Here is a tiny trained network, its code and every weight. The questions are about switching its units off for an input and a class, where a switched-off unit gives its printed mean instead of its output.

import numpy as np


def w(rows, s, z=0):
    codes = np.array(rows[::2]) - 128.0
    scale = np.full(codes.shape[1], s)
    scale[-1] = z or s
    return codes * scale


def f(y):
    return y / 2 * (1 + np.tanh(0.7978845608 * (y + 0.044715 * y**3)))


def log_softmax(a):
    a = a - a.max(-1, keepdims=True)
    return a - np.log(np.exp(a).sum(-1, keepdims=True))


def net(x, mask):
    res = np.array(x, float).reshape(1, 4) / 4 @ E
    y = f(res @ A[0][:, :-1].T + A[0][:, -1])
    res = res + np.where(mask, y, B[0][:, -1]) @ B[0][:, :-1]
    return log_softmax(res[-1] @ U[:, :-1].T + U[:, -1])


A, B = {}, {}
E = w([
[166,73,95],'x0',
[108,196,169],'x1',
[103,111,117],'x2',
[177,208,8],'x3',
],0.012)
A[0] = w([
[124,119,178,71],'neuron 1',
[152,86,95,68],'neuron 2',
[89,138,180,185],'neuron 3',
[75,173,154,3],'neuron 4',
[121,127,168,97],'neuron 5',
[94,97,132,133],'neuron 6',
[104,109,248,253],'neuron 7',
[175,131,162,219],'neuron 8',
[109,187,110,4],'neuron 9',
[155,64,124,31],'neuron 10',
[102,128,179,226],'neuron 11',
[80,118,104,183],'neuron 12',
[111,171,119,9],'neuron 13',
[175,112,188,169],'neuron 14',
[193,177,158,166],'neuron 15',
[168,164,143,84],'neuron 16',
[119,134,55,135],'neuron 17',
[163,72,171,170],'neuron 18',
[173,158,58,171],'neuron 19',
[107,192,99,221],'neuron 20',
],0.016,0.0052)
B[0] = w([
[187,107,53,156],'neuron 1',
[113,98,71,150],'neuron 2',
[254,113,134,186],'neuron 3',
[164,226,112,155],'neuron 4',
[219,145,70,150],'neuron 5',
[176,76,130,149],'neuron 6',
[231,52,75,250],'neuron 7',
[104,83,145,151],'neuron 8',
[55,163,98,153],'neuron 9',
[50,97,45,151],'neuron 10',
[237,96,128,188],'neuron 11',
[175,124,180,142],'neuron 12',
[55,187,168,140],'neuron 13',
[112,65,59,163],'neuron 14',
[125,92,124,162],'neuron 15',
[60,139,125,140],'neuron 16',
[193,223,85,177],'neuron 17',
[85,30,64,176],'neuron 18',
[226,229,92,208],'neuron 19',
[40,223,237,194],'neuron 20',
],0.0079,0.017)
U = w([
[123,6,236,205],'0',
[177,154,94,131],'1',
[84,213,109,251],'2',
[1,216,203,2],'3',
[63,23,108,2],'4',
],0.0094,0.0054)

Each question gives the input, the list of numbers given to net, and the class t.
The units are the neurons (one row each of A and B). Each row of codes is followed by its name. A weight is (code - 128) times the scale printed after its matrix; where a second scale follows, it is the last column's (A, B and U).
mask holds one flag per neuron, in row order. A switched-off neuron (its flag False) gives its mean, the last column of its row in B, instead of its output. The means were averaged over made-up inputs and are rounded, as every weight is.
A unit's drop is (log p(t) with every unit on - log p(t) with that unit switched off) / (log p(t) with every unit on - log p(t) with every unit switched off).
The circuit of an input: a set's keep is (log p(t) with only the set's units on - log p(t) with every unit switched off) / (log p(t) with every unit on - log p(t) with every unit switched off). Starting from the 12 units with the biggest drops (on a tie, the unit counted first), units are removed one at a time, each time the one whose removal leaves the highest keep (on an exact tie, the one counted first), for as long as the keep stays at least 0.8.
circuit, biggest first: the units of the circuit, biggest drop first
unit that matters most: the unit with the biggest drop
top k neurons: the k neurons with the biggest drops, biggest first
drop of u: that unit's drop, to one decimal
input [4,-6,6,-3], class 4: unit that matters most	neuron 10
input [5,0,-6,-4], class 4: circuit, biggest first	[neuron 18; neuron 14; neuron 10]
input [6,-3,1,-8], class 4: circuit, biggest first	[neuron 10; neuron 18]
input [-4,-8,-8,2], class 2: circuit, biggest first	[neuron 7; neuron 11]
input [0,6,5,8], class 3: circuit, biggest first	[neuron 20; neuron 7]
input [3,-3,8,-4], class 4: circuit, biggest first	[neuron 10; neuron 18]
input [-7,-4,-3,5], class 2: top 2 neurons	[neuron 19; neuron 17]
input [4,8,-7,-3], class 0: top 3 neurons	[neuron 19; neuron 17; neuron 8]
input [-5,2,-3,5], class 3: top 2 neurons	[neuron 20; neuron 7]
input [-8,0,-7,0], class 0: top 3 neurons	[neuron 19; neuron 17; neuron 15]
input [-6,6,-8,2], class 3: drop of neuron 20	0.2
input [6,7,-6,-4], class 0: drop of neuron 19	0.3
input [-5,-2,-1,2], class 2: drop of neuron 19	-0.1
input [7,-8,2,-8], class 4: drop of neuron 17	0.0
input [-7,8,-6,8], class 3: circuit, biggest first	[neuron 20]
